Below is a small trained network, with its code and all its weights. Each question gives an input and a class and asks what happens when units are switched off, that is, made to give their printed mean instead of their output.

import numpy as np


def w(rows, s, z=0):
    codes = np.array(rows[::2]) - 128.0
    scale = np.full(codes.shape[1], s)
    scale[-1] = z or s
    return codes * scale


def f(y):
    return np.maximum(y, 0)


def log_softmax(a):
    a = a - a.max(-1, keepdims=True)
    return a - np.log(np.exp(a).sum(-1, keepdims=True))


def net(x, mask):
    res = np.array(x, float).reshape(1, 5) / 4 @ E
    y = f(res @ A[0][:, :-1].T + A[0][:, -1])
    res = res + np.where(mask, y, B[0][:, -1]) @ B[0][:, :-1]
    return log_softmax(res[-1] @ U[:, :-1].T + U[:, -1])


A, B = {}, {}
E = w([
[139,205,225,138,108,102,54,9],'x0',
[78,95,187,157,171,68,224,118],'x1',
[156,125,76,157,133,51,193,124],'x2',
[133,5,73,63,106,86,98,70],'x3',
[225,139,64,89,186,184,166,105],'x4',
],0.011)
A[0] = w([
[125,145,159,154,194,169,168,158,203],'neuron 0',
[175,70,61,130,174,158,213,228,246],'neuron 1',
[128,133,103,121,83,124,107,118,53],'neuron 2',
[176,149,149,55,112,128,95,91,143],'neuron 3',
[105,54,72,47,94,75,131,95,127],'neuron 4',
[88,52,91,139,134,114,180,138,153],'neuron 5',
[131,154,102,59,85,95,66,78,141],'neuron 6',
[148,174,168,123,105,109,90,101,185],'neuron 7',
[146,174,170,162,206,82,226,52,211],'neuron 8',
[33,157,191,152,107,107,53,130,171],'neuron 9',
[153,151,69,143,183,195,126,157,224],'neuron 10',
[211,128,109,9,178,107,86,126,239],'neuron 11',
[19,170,209,215,84,64,123,144,180],'neuron 12',
[170,123,152,115,87,151,58,31,133],'neuron 13',
[118,139,170,85,96,127,73,77,254],'neuron 14',
],0.011,0.0043)
B[0] = w([
[147,163,160,186,120,47,111,188,184],'neuron 0',
[153,221,54,44,109,118,200,146,253],'neuron 1',
[152,94,84,74,155,140,99,110,140],'neuron 2',
[144,82,80,208,188,110,63,72,173],'neuron 3',
[167,104,163,20,90,212,112,20,189],'neuron 4',
[135,155,150,51,112,141,117,111,183],'neuron 5',
[154,66,86,118,113,156,90,41,178],'neuron 6',
[94,59,167,153,150,125,133,132,188],'neuron 7',
[208,207,174,189,92,14,128,78,216],'neuron 8',
[53,63,139,163,77,189,44,165,217],'neuron 9',
[123,151,85,195,181,124,152,179,200],'neuron 10',
[184,90,70,102,194,177,173,87,196],'neuron 11',
[14,133,223,168,123,162,102,132,236],'neuron 12',
[134,73,36,255,187,126,100,121,199],'neuron 13',
[66,70,120,184,130,153,72,98,201],'neuron 14',
],0.0085,0.021)
U = w([
[164,205,223,237,99,70,141,91,61],'0',
[2,110,206,210,53,179,72,172,252],'1',
[149,125,120,52,54,165,151,67,31],'2',
[172,49,43,224,221,172,85,84,61],'3',
[177,191,26,140,163,143,194,238,148],'4',
],0.0087,0.0018)

Each question gives the input, the list of numbers given to net, and the class t.
The units are the neurons (one row each of A and B). Each row of codes is followed by its name. A weight is (code - 128) times the scale printed after its matrix; where a second scale follows, it is the last column's (A, B and U).
mask holds one flag per neuron, in row order. A switched-off neuron (its flag False) gives its mean, the last column of its row in B, instead of its output. The means were averaged over made-up inputs and are rounded, as every weight is.
A unit's drop is (log p(t) with every unit on - log p(t) with that unit switched off) / (log p(t) with every unit on - log p(t) with every unit switched off).
The circuit of an input: a set's keep is (log p(t) with only the set's units on - log p(t) with every unit switched off) / (log p(t) with every unit on - log p(t) with every unit switched off). Starting from the 12 units with the biggest drops (on a tie, the unit counted first), units are removed one at a time, each time the one whose removal leaves the highest keep (on an exact tie, the one counted first), for as long as the keep stays at least 0.8.
circuit, biggest first: the units of the circuit, biggest drop first
k most important neurons: the k neurons with the biggest drops, biggest first
drop when u is switched off: that unit's drop, to one decimal
input [-6,-7,6,3,-1], class 2: circuit, biggest first : [neuron 4; neuron 13]
input [-3,7,-2,-7,5], class 0: circuit, biggest first : [neuron 8]
input [2,6,-8,-1,6], class 0: circuit, biggest first : [neuron 8; neuron 0]
input [7,5,7,-1,-4], class 1: 2 most important neurons : [neuron 12; neuron 9]
input [8,0,-4,5,-4], class 3: 3 most important neurons : [neuron 13; neuron 6; neuron 3]
input [5,0,-8,2,-1], class 3: 2 most important neurons : [neuron 13; neuron 3]
input [-8,4,-6,7,7], class 2: 2 most important neurons : [neuron 4; neuron 5]
input [-7,7,4,-6,-4], class 0: 2 most important neurons : [neuron 12; neuron 8]
input [8,-7,1,-6,-3], class 1: drop when neuron 12 is switched off : 0.1
input [4,6,6,0,-6], class 1: drop when neuron 12 is switched off : 1.2
